Below are the code and all the weights of a small trained network. Each question names an input and a class and asks about switching units off, where a switched-off unit gives its printed mean instead of its output.

import numpy as np


def w(rows, s, z=0):
    codes = np.array(rows[::2]) - 128.0
    scale = np.full(codes.shape[1], s)
    scale[-1] = z or s
    return codes * scale


def f(y):
    return np.maximum(y, 0)


def log_softmax(a):
    a = a - a.max(-1, keepdims=True)
    return a - np.log(np.exp(a).sum(-1, keepdims=True))


def net(x, mask):
    res = np.array(x, float).reshape(1, 6) / 4 @ E
    y = f(res @ A[0][:, :-1].T + A[0][:, -1])
    res = res + np.where(mask, y, B[0][:, -1]) @ B[0][:, :-1]
    return log_softmax(res[-1] @ U[:, :-1].T + U[:, -1])


A, B = {}, {}
E = w([
[174,247,237,196,46,163,121,70,68,243],'x0',
[32,252,124,102,151,76,135,2,89,204],'x1',
[102,164,153,36,151,173,177,133,69,192],'x2',
[128,98,44,132,145,163,44,118,193,201],'x3',
[150,115,131,149,221,201,195,12,168,8],'x4',
[106,49,86,37,30,168,156,106,142,109],'x5',
],0.0052)
A[0] = w([
[199,159,226,224,227,50,87,108,62,108,255],'N1',
[208,48,71,108,226,160,97,107,158,62,97],'N2',
[132,145,99,194,170,147,61,142,235,56,53],'N3',
[193,190,181,111,2,139,174,89,94,230,150],'N4',
[110,126,35,150,128,124,105,149,123,218,157],'N5',
[182,163,163,187,31,218,100,109,58,165,191],'N6',
[113,122,125,147,97,26,180,118,159,170,184],'N7',
[110,193,125,114,233,78,149,148,52,97,128],'N8',
[65,76,132,94,107,87,165,55,89,90,104],'N9',
[186,61,206,95,39,135,56,201,163,165,202],'N10',
[145,134,81,95,36,221,114,161,195,155,170],'N11',
[171,2,76,120,191,236,242,194,196,48,202],'N12',
[86,103,184,108,147,71,167,169,91,38,130],'N13',
[75,146,212,34,97,148,184,121,148,137,122],'N14',
[207,157,190,250,65,140,79,136,146,173,154],'N15',
[77,76,129,103,66,154,72,65,117,209,98],'N16',
[121,150,113,171,247,51,18,184,137,158,160],'N17',
[34,208,173,87,72,91,220,123,62,207,94],'N18',
[84,134,167,124,188,104,118,90,172,129,139],'N19',
[105,49,127,115,168,238,171,97,225,104,148],'N20',
],0.0052,0.0025)
B[0] = w([
[128,84,80,225,119,124,137,135,142,132,233],'N1',
[172,125,162,86,131,61,91,75,115,111,204],'N2',
[162,130,165,99,165,96,124,71,101,137,180],'N3',
[174,61,156,107,124,84,136,106,86,106,221],'N4',
[112,103,112,166,124,112,128,126,145,123,171],'N5',
[171,71,106,167,99,70,140,128,88,142,209],'N6',
[112,159,119,130,152,108,139,75,130,199,165],'N7',
[90,125,38,157,89,137,119,143,138,174,179],'N8',
[79,182,95,130,155,185,103,149,178,152,162],'N9',
[100,113,79,220,96,149,169,170,145,152,203],'N10',
[142,105,111,166,120,87,189,113,101,174,176],'N11',
[220,73,170,153,142,2,100,64,47,137,254],'N12',
[89,117,61,198,132,128,158,142,120,128,173],'N13',
[110,150,134,104,148,111,87,89,117,145,168],'N14',
[136,66,13,201,39,141,234,227,131,113,207],'N15',
[141,112,110,177,126,106,153,124,110,83,166],'N16',
[65,206,131,123,177,184,32,117,188,205,203],'N17',
[126,118,179,65,149,133,115,98,93,131,211],'N18',
[84,99,111,175,130,180,122,135,147,118,162],'N19',
[115,123,133,86,164,96,69,67,112,137,197],'N20',
],0.007,0.0073)
U = w([
[6,187,60,144,122,198,76,162,210,189,182],'0',
[169,56,102,188,64,107,218,166,107,122,131],'1',
[103,239,198,26,105,221,149,163,138,111,4],'2',
[151,122,254,46,152,86,45,86,108,148,149],'3',
],0.0079,0.0029)

Each question gives the input, the list of numbers given to net, and the class t.
The units are the neurons (one row each of A and B). Each row of codes is followed by its name. A weight is (code - 128) times the scale printed after its matrix; where a second scale follows, it is the last column's (A, B and U).
mask holds one flag per neuron, in row order. A switched-off neuron (its flag False) gives its mean, the last column of its row in B, instead of its output. The means were averaged over made-up inputs and are rounded, as every weight is.
A unit's drop is (log p(t) with every unit on - log p(t) with that unit switched off) / (log p(t) with every unit on - log p(t) with every unit switched off).
The circuit of an input: a set's keep is (log p(t) with only the set's units on - log p(t) with every unit switched off) / (log p(t) with every unit on - log p(t) with every unit switched off). Starting from the 12 units with the biggest drops (on a tie, the unit counted first), units are removed one at a time, each time the one whose removal leaves the highest keep (on an exact tie, the one counted first), for as long as the keep stays at least 0.8.
units of the circuit, in order: the units of the circuit, biggest drop first
most important unit: the unit with the biggest drop
top k neurons: the k neurons with the biggest drops, biggest first
drop when u is switched off: that unit's drop, to one decimal
input [4,5,5,5,-8,3], class 1: most important unit => N16
input [-6,8,7,-6,-6,-5], class 0: units of the circuit, in order => N8, N12
input [6,-5,7,1,7,7], class 3: units of the circuit, in order => N15, N20
input [-1,4,-7,2,0,0], class 0: units of the circuit, in order => N12, N4
input [6,0,8,6,-3,-6], class 1: top 2 neurons => N15, N4
input [6,5,-3,8,-4,-2], class 1: top 4 neurons => N15, N4, N6, N16
input [-8,4,-6,2,4,-6], class 3: top 2 neurons => N2, N3
input [2,-5,2,8,-4,-8], class 0: top 3 neurons => N17, N12, N4
input [-3,-6,8,7,-6,-3], class 0: top 2 neurons => N17, N4
input [5,6,4,-1,4,-7], class 1: top 3 neurons => N1, N4, N6
input [-2,-3,1,-1,0,-8], class 0: top 3 neurons => N17, N4, N6
input [7,3,1,8,-3,-4], class 1: top 3 neurons => N15, N4, N6
input [6,8,-7,0,-2,-3], class 1: top 2 neurons => N15, N4
input [-5,-1,-1,-2,-3,-5], class 0: most important unit => N17
input [-8,-8,-8,-1,1,7], class 3: drop when N2 is switched off => 0.2
input [-6,-8,3,8,-3,-3], class 3: drop when N12 is switched off => 0.1
input [0,4,-5,0,4,-7], class 0: drop when N17 is switched off => 0.1
